Here is a tiny trained network, its code and every weight. The questions are about switching its units off for an input and a class, where a switched-off unit gives its printed mean instead of its output.

import numpy as np


def w(rows, s, z=0):
    codes = np.array(rows[::2]) - 128.0
    scale = np.full(codes.shape[1], s)
    scale[-1] = z or s
    return codes * scale


def f(y):
    return y / 2 * (1 + np.tanh(0.7978845608 * (y + 0.044715 * y**3)))


def log_softmax(a):
    a = a - a.max(-1, keepdims=True)
    return a - np.log(np.exp(a).sum(-1, keepdims=True))


def net(x, mask):
    res = np.array(x, float).reshape(1, 8) / 4 @ E
    y = f(res @ A[0][:, :-1].T + A[0][:, -1])
    res = res + np.where(mask, y, B[0][:, -1]) @ B[0][:, :-1]
    return log_softmax(res[-1] @ U[:, :-1].T + U[:, -1])


A, B = {}, {}
E = w([
[65,134,130,178,70],'x0',
[61,73,106,141,136],'x1',
[166,41,54,119,118],'x2',
[196,54,254,141,133],'x3',
[116,194,128,77,175],'x4',
[153,91,37,143,137],'x5',
[83,97,150,97,16],'x6',
[73,73,133,44,212],'x7',
],0.0075)
A[0] = w([
[169,179,187,99,167,94],'n0',
[145,211,114,179,24,154],'n1',
[107,54,181,150,142,164],'n2',
[101,70,136,147,122,176],'n3',
[115,153,130,131,98,160],'n4',
[120,118,136,147,138,62],'n5',
[143,172,142,94,188,235],'n6',
[164,156,182,102,156,123],'n7',
[186,61,6,88,133,75],'n8',
[127,51,148,186,158,144],'n9',
[85,222,37,120,218,131],'n10',
[155,139,122,93,140,135],'n11',
[11,97,149,66,56,145],'n12',
[149,171,134,146,72,153],'n13',
[140,159,156,121,127,255],'n14',
],0.015,0.0024)
B[0] = w([
[169,186,170,153,174,192],'n0',
[69,88,148,234,87,234],'n1',
[163,68,173,87,124,188],'n2',
[152,88,110,92,103,168],'n3',
[105,122,139,141,101,151],'n4',
[125,109,137,123,125,127],'n5',
[123,177,171,103,172,195],'n6',
[174,165,161,143,156,178],'n7',
[134,162,4,151,187,230],'n8',
[150,42,125,108,142,185],'n9',
[25,92,154,50,155,248],'n10',
[116,154,119,150,151,147],'n11',
[161,212,106,96,12,219],'n12',
[103,95,134,175,117,182],'n13',
[129,147,137,161,153,164],'n14',
],0.031,0.013)
U = w([
[135,158,142,101,16,80],'0',
[12,123,159,56,147,8],'1',
[120,104,36,157,156,151],'2',
[68,77,159,253,73,189],'3',
[148,165,212,156,169,190],'4',
[184,24,144,112,116,123],'5',
],0.007,0.0013)

Each question gives the input, the list of numbers given to net, and the class t.
The units are the neurons (one row each of A and B). Each row of codes is followed by its name. A weight is (code - 128) times the scale printed after its matrix; where a second scale follows, it is the last column's (A, B and U).
mask holds one flag per neuron, in row order. A switched-off neuron (its flag False) gives its mean, the last column of its row in B, instead of its output. The means were averaged over made-up inputs and are rounded, as every weight is.
A unit's drop is (log p(t) with every unit on - log p(t) with that unit switched off) / (log p(t) with every unit on - log p(t) with every unit switched off).
unit that matters most: the unit with the biggest drop
k most important neurons: the k neurons with the biggest drops, biggest first
drop when u is switched off: that unit's drop, to one decimal
input [-5,-7,7,-1,1,-3,0,7], class 2: unit that matters most => n8
input [-7,1,-3,5,2,8,-3,7], class 4: 2 most important neurons => (n6, n0)
input [-8,-7,4,-6,0,1,3,4], class 2: 2 most important neurons => (n8, n2)
input [8,6,8,0,4,2,-8,5], class 2: 2 most important neurons => (n8, n6)
input [7,2,-3,2,8,-4,-2,7], class 4: 3 most important neurons => (n0, n7, n6)
input [4,-7,0,-3,5,-6,-2,1], class 4: 3 most important neurons => (n0, n7, n14)
input [-5,-3,2,-7,0,4,-1,-7], class 3: 2 most important neurons => (n1, n13)
input [-7,-6,-1,4,0,7,1,-1], class 4: 2 most important neurons => (n0, n7)
input [-7,-5,-8,-6,6,-6,8,3], class 4: 2 most important neurons => (n0, n7)
input [-3,6,-8,5,-6,2,-8,1], class 5: 2 most important neurons => (n9, n2)
input [2,1,8,6,-8,5,-3,8], class 5: 3 most important neurons => (n2, n9, n3)
input [-3,-1,1,-4,-3,8,-7,5], class 1: 3 most important neurons => (n10, n6, n1)
input [1,4,1,-6,-4,-3,2,6], class 0: drop when n12 is switched off => 0.8
input [0,5,6,-6,6,-4,8,5], class 0: drop when n12 is switched off => 1.3
input [1,-2,0,3,-7,8,7,5], class 5: drop when n14 is switched off => 0.0
input [5,3,4,-8,-4,-1,5,4], class 0: unit that matters most => n12
